Here is a tiny trained network, its code and every weight. The questions are about switching its units off for an input and a target symbol, where a switched-off unit gives its printed mean instead of its output.

import numpy as np


def w(rows, s, z=0):
    codes = np.array(rows[::2]) - 128.0
    scale = np.full(codes.shape[1], s)
    scale[-1] = z or s
    return codes * scale


def norm(h):
    return h / np.sqrt((h * h).mean(-1, keepdims=True) + 1e-5)


def f(y):
    return np.maximum(y, 0)


def softmax(a):
    e = np.exp(a - a.max(-1, keepdims=True))
    return e / e.sum(-1, keepdims=True)


def log_softmax(a):
    a = a - a.max(-1, keepdims=True)
    return a - np.log(np.exp(a).sum(-1, keepdims=True))


def net(x, mask):
    ids = ['αεμξπψ'.index(c) for c in x.split()]
    T = len(ids)
    res = E[ids] + P[:T]
    r = norm(res)
    for j in range(2):
        rows = slice(3 * j, 3 * j + 3)
        q, k, v = (r @ M[0][rows].T for M in (Q, K, V))
        z = softmax(np.where(np.tri(T) > 0, q @ k.T / 3**0.5, -1e9)) @ v
        o = O[0][rows]
        res = res + np.where(mask[j], z, o[:, -1]) @ o[:, :-1]
    y = f(norm(res) @ A[0][:, :-1].T + A[0][:, -1])
    res = res + np.where(mask[2:14], y, B[0][:, -1]) @ B[0][:, :-1]
    return log_softmax(norm(res)[-1] @ U[:, :-1].T + U[:, -1])


Q, K, V, O, A, B = {}, {}, {}, {}, {}, {}
E = w([
[180,112,243,172,51],'α',
[4,52,105,70,170],'ε',
[132,30,117,171,147],'μ',
[104,17,90,126,196],'ξ',
[237,117,224,67,196],'π',
[113,236,169,52,144],'ψ',
],0.015)
P = w([
[89,190,187,134,132],'0',
[203,210,101,88,103],'1',
[173,132,91,78,86],'2',
[181,36,59,32,62],'3',
[142,157,126,113,254],'4',
[192,182,85,9,119],'5',
],0.0068)
Q[0] = w([
[14,33,56,147,58],'H1',
[124,200,171,111,152],'H1',
[253,206,144,39,106],'H1',
[118,105,135,51,95],'H2',
[76,57,125,229,37],'H2',
[110,142,133,93,148],'H2',
],0.0062)
K[0] = w([
[92,151,17,36,235],'H1',
[102,155,193,191,164],'H1',
[91,99,222,184,82],'H1',
[92,76,207,108,166],'H2',
[254,177,175,109,36],'H2',
[94,137,161,148,88],'H2',
],0.0068)
V[0] = w([
[93,92,166,130,118],'H1',
[179,129,57,84,164],'H1',
[101,79,150,158,121],'H1',
[32,125,147,154,143],'H2',
[195,173,140,138,154],'H2',
[149,168,136,115,249],'H2',
],0.012)
O[0] = w([
[207,205,100,91,120,224],'H1',
[68,35,72,168,118,151],'H1',
[170,173,85,165,183,234],'H1',
[74,174,28,114,80,198],'H2',
[154,137,157,1,196,4],'H2',
[96,5,225,107,159,157],'H2',
],0.0062,0.0044)
A[0] = w([
[224,162,66,87,4,155],'N1',
[199,168,165,112,139,32],'N2',
[149,185,176,105,103,101],'N3',
[84,92,96,141,150,161],'N4',
[170,175,80,180,81,110],'N5',
[142,102,162,101,167,129],'N6',
[226,83,144,179,123,147],'N7',
[71,130,190,192,89,139],'N8',
[150,83,125,98,150,131],'N9',
[142,182,153,75,131,208],'N10',
[114,144,167,37,189,251],'N11',
[203,117,115,132,151,39],'N12',
],0.012,0.0029)
B[0] = w([
[137,138,199,58,207,228],'N1',
[254,151,115,114,101,185],'N2',
[183,127,97,172,107,182],'N3',
[211,122,103,96,117,237],'N4',
[42,87,121,104,223,193],'N5',
[37,124,157,53,85,173],'N6',
[84,195,183,71,208,255],'N7',
[140,204,61,53,205,137],'N8',
[114,98,230,187,93,197],'N9',
[153,81,129,131,60,193],'N10',
[130,113,116,170,15,206],'N11',
[31,199,69,114,191,187],'N12',
],0.0075,0.0072)
U = w([
[254,89,50,214,174,234],'α',
[131,178,55,138,198,147],'ε',
[221,148,41,141,131,53],'μ',
[138,115,137,208,112,254],'ξ',
[172,72,156,196,112,10],'π',
[135,142,123,190,75,82],'ψ',
],0.0089,0.0014)

Each question gives the input, a string of symbols that net reads in full, and the target symbol t.
The units are the heads (3 rows each of Q, K, V and O) and the neurons (one row each of A and B). Each row of codes is followed by its name. A weight is (code - 128) times the scale printed after its matrix; where a second scale follows, it is the last column's (O, A, B and U).
mask holds one flag per unit, heads first, then neurons. A switched-off unit (its flag False) gives its mean, the last column of its rows in O or B, instead of its output. The means were averaged over made-up inputs and are rounded, as every weight is.
A unit's drop is (log p(t) with every unit on - log p(t) with that unit switched off) / (log p(t) with every unit on - log p(t) with every unit switched off).
The circuit of an input: a set's keep is (log p(t) with only the set's units on - log p(t) with every unit switched off) / (log p(t) with every unit on - log p(t) with every unit switched off). Starting from the 12 units with the biggest drops (on a tie, the unit counted first), units are removed one at a time, each time the one whose removal leaves the highest keep (on an exact tie, the one counted first), for as long as the keep stays at least 0.8.
units of the circuit, in order: the units of the circuit, biggest drop first
unit that matters most: the unit with the biggest drop
heads that matter: for each layer, one digit per head in row order, 1 if its drop is at least 0.15 and else 0, layers parted by /
drop when u is switched off: that unit's drop, to one decimal
input ξ ξ ξ ψ ψ ξ, target π: units of the circuit, in order -> H2, N9
input ψ ξ ε π ψ, target ψ: units of the circuit, in order -> H1, N11
input μ ψ α ψ μ μ, target π: units of the circuit, in order -> H1, N9
input π π π ε, target π: heads that matter -> 01
input ε μ ψ π, target ε: heads that matter -> 01
input π ξ ε ψ μ μ, target π: units of the circuit, in order -> H2, N9
input ψ ξ ψ ξ π, target π: units of the circuit, in order -> H1, N11
input ξ ξ ε α, target ε: heads that matter -> 00
input ε ε μ μ, target ε: unit that matters most -> H2
input ε ψ μ π, target ε: drop when N7 is switched off -> 0.1
input π π ψ, target π: drop when H2 is switched off -> 0.3
input μ α ε, target μ: drop when H2 is switched off -> 0.3
input μ π π ψ ξ, target π: drop when N9 is switched off -> 0.1
